Here is a tiny trained network, its code and every weight. The questions are about switching its units off for an input and a target symbol, where a switched-off unit gives its printed mean instead of its output.

import numpy as np


def w(rows, s, z=0):
    codes = np.array(rows[::2]) - 128.0
    scale = np.full(codes.shape[1], s)
    scale[-1] = z or s
    return codes * scale


def norm(h):
    return h / np.sqrt((h * h).mean(-1, keepdims=True) + 1e-5)


def f(y):
    return y / 2 * (1 + np.tanh(0.7978845608 * (y + 0.044715 * y**3)))


def softmax(a):
    e = np.exp(a - a.max(-1, keepdims=True))
    return e / e.sum(-1, keepdims=True)


def log_softmax(a):
    a = a - a.max(-1, keepdims=True)
    return a - np.log(np.exp(a).sum(-1, keepdims=True))


def net(x, mask):
    ids = ['βγδζηθμξπτφ'.index(c) for c in x.split()]
    T = len(ids)
    res = E[ids] + P[:T]
    u = 0
    for l in range(3):
        q, k, v = (norm(res) @ M[l].T for M in (Q, K, V))
        z = softmax(np.where(np.tri(T) > 0, q @ k.T / 2**0.5, -1e9)) @ v
        res = res + np.where(mask[u], z, O[l][:, -1]) @ O[l][:, :-1]
        u += 1
        y = f(norm(res) @ A[l][:, :-1].T + A[l][:, -1])
        res = res + np.where(mask[u : u + 4], y, B[l][:, -1]) @ B[l][:, :-1]
        u += 4
    return log_softmax(norm(res)[-1] @ U[:, :-1].T + U[:, -1])


Q, K, V, O, A, B = {}, {}, {}, {}, {}, {}
E = w([
[93,131,164,3],'β',
[100,76,128,81],'γ',
[145,106,114,70],'δ',
[154,149,162,55],'ζ',
[156,144,214,121],'η',
[139,43,106,155],'θ',
[168,63,108,211],'μ',
[132,67,109,125],'ξ',
[167,148,114,91],'π',
[59,172,175,171],'τ',
[58,59,159,106],'φ',
],0.016)
P = w([
[165,84,154,115],'0',
[124,80,167,87],'1',
[161,103,146,107],'2',
[146,142,116,153],'3',
[131,164,147,150],'4',
[142,136,92,254],'5',
[157,161,158,138],'6',
],0.0079)
Q[0] = w([
[45,25,6,54],'L0H0',
[151,226,70,188],'L0H0',
],0.023)
K[0] = w([
[161,62,184,1],'L0H0',
[144,51,95,189],'L0H0',
],0.029)
V[0] = w([
[2,195,52,143],'L0H0',
[23,123,193,230],'L0H0',
],0.0048)
O[0] = w([
[135,210,148,255,2],'L0H0',
[142,247,137,148,92],'L0H0',
],0.0048,0.004)
A[0] = w([
[38,151,150,159,95],'L0N0',
[204,131,104,158,232],'L0N1',
[136,122,3,195,111],'L0N2',
[49,10,86,148,251],'L0N3',
],0.015,0.0025)
B[0] = w([
[110,247,81,195,131],'L0N0',
[159,143,151,83,170],'L0N1',
[159,150,105,90,158],'L0N2',
[207,197,199,15,254],'L0N3',
],0.015,0.0066)
Q[1] = w([
[179,14,168,240],'L1H0',
[82,122,254,120],'L1H0',
],0.0092)
K[1] = w([
[106,121,144,2],'L1H0',
[184,202,75,157],'L1H0',
],0.0084)
V[1] = w([
[206,75,173,213],'L1H0',
[203,124,2,139],'L1H0',
],0.04)
O[1] = w([
[149,15,240,194,112],'L1H0',
[251,85,97,104,2],'L1H0',
],0.026,0.023)
A[1] = w([
[112,51,53,149,105],'L1N0',
[74,121,188,8,254],'L1N1',
[17,139,67,225,173],'L1N2',
[144,138,82,228,110],'L1N3',
],0.015,0.0095)
B[1] = w([
[4,196,157,117,123],'L1N0',
[164,86,130,100,255],'L1N1',
[155,126,116,97,211],'L1N2',
[134,123,140,183,124],'L1N3',
],0.039,0.023)
Q[2] = w([
[56,5,67,111],'L2H0',
[69,139,153,102],'L2H0',
],0.017)
K[2] = w([
[204,195,252,36],'L2H0',
[74,178,161,115],'L2H0',
],0.014)
V[2] = w([
[136,110,43,124],'L2H0',
[198,253,204,116],'L2H0',
],0.036)
O[2] = w([
[56,69,137,88,9],'L2H0',
[228,162,221,255,255],'L2H0',
],0.023,0.0061)
A[2] = w([
[107,100,65,171,98],'L2N0',
[35,30,250,162,198],'L2N1',
[177,6,84,175,107],'L2N2',
[114,177,112,172,2],'L2N3',
],0.025,0.0041)
B[2] = w([
[198,178,226,65,124],'L2N0',
[107,86,253,203,246],'L2N1',
[183,131,74,170,135],'L2N2',
[139,160,60,194,131],'L2N3',
],0.037,0.013)
U = w([
[169,2,59,84,207],'β',
[166,138,158,116,19],'γ',
[142,100,125,66,117],'δ',
[140,198,182,94,2],'ζ',
[55,42,233,172,206],'η',
[31,189,110,74,210],'θ',
[207,46,112,163,96],'μ',
[91,71,117,99,130],'ξ',
[186,118,134,132,47],'π',
[135,230,111,200,176],'τ',
[133,124,121,159,83],'φ',
],0.0084,0.0047)

Each question gives the input, a string of symbols that net reads in full, and the target symbol t.
The units are the heads (2 rows each of Q, K, V and O) and the neurons (one row each of A and B). Each row of codes is followed by its name. A weight is (code - 128) times the scale printed after its matrix; where a second scale follows, it is the last column's (O, A, B and U).
mask holds one flag per unit, layer by layer, with each layer's heads first. A switched-off unit (its flag False) gives its mean, the last column of its rows in O or B, instead of its output. The means were averaged over made-up inputs and are rounded, as every weight is.
A unit's drop is (log p(t) with every unit on - log p(t) with that unit switched off) / (log p(t) with every unit on - log p(t) with every unit switched off).
The circuit of an input: a set's keep is (log p(t) with only the set's units on - log p(t) with every unit switched off) / (log p(t) with every unit on - log p(t) with every unit switched off). Starting from the 12 units with the biggest drops (on a tie, the unit counted first), units are removed one at a time, each time the one whose removal leaves the highest keep (on an exact tie, the one counted first), for as long as the keep stays at least 0.8.
circuit, biggest first: the units of the circuit, biggest drop first
unit that matters most: the unit with the biggest drop
top k neurons: the k neurons with the biggest drops, biggest first
k most important neurons of layer l: the k neurons of layer l with the biggest drops, biggest first
drop when u is switched off: that unit's drop, to one decimal
input β η β γ, target θ: unit that matters most -> L1H0
input η η θ φ η, target τ: top 2 neurons -> (L0N3, L2N1)
input μ π η π μ, target β: circuit, biggest first -> (L1H0, L2N1)
input π θ τ π β, target β: circuit, biggest first -> (L0N3, L1H0)
input β η η β β δ, target θ: circuit, biggest first -> (L2N1, L2H0, L0N3)
input τ π η β, target β: top 3 neurons -> (L0N0, L0N3, L2N1)
input δ φ φ γ β β, target θ: top 2 neurons -> (L1N1, L2N1)
input η δ μ η β β, target θ: top 2 neurons -> (L0N0, L1N1)
input η π η δ π η, target β: top 2 neurons -> (L0N3, L2N1)
input π θ μ η β π π, target β: top 2 neurons -> (L2N1, L1N1)
input δ η η φ β, target τ: top 3 neurons -> (L0N3, L2N1, L2N3)
input π β β π η π ζ, target β: 2 most important neurons of layer 0 -> (L0N3, L0N1)
input η η γ β ζ, target θ: top 2 neurons -> (L2N1, L0N3)
input θ γ γ π φ β, target τ: top neuron -> (L0N3)
input π β η, target θ: top 2 neurons -> (L2N1, L0N3)
input π π ζ, target β: drop when L0N3 is switched off -> 0.1
input η β β γ, target θ: drop when L1N0 is switched off -> 0.0
input η β ζ β π, target θ: drop when L1H0 is switched off -> 0.1
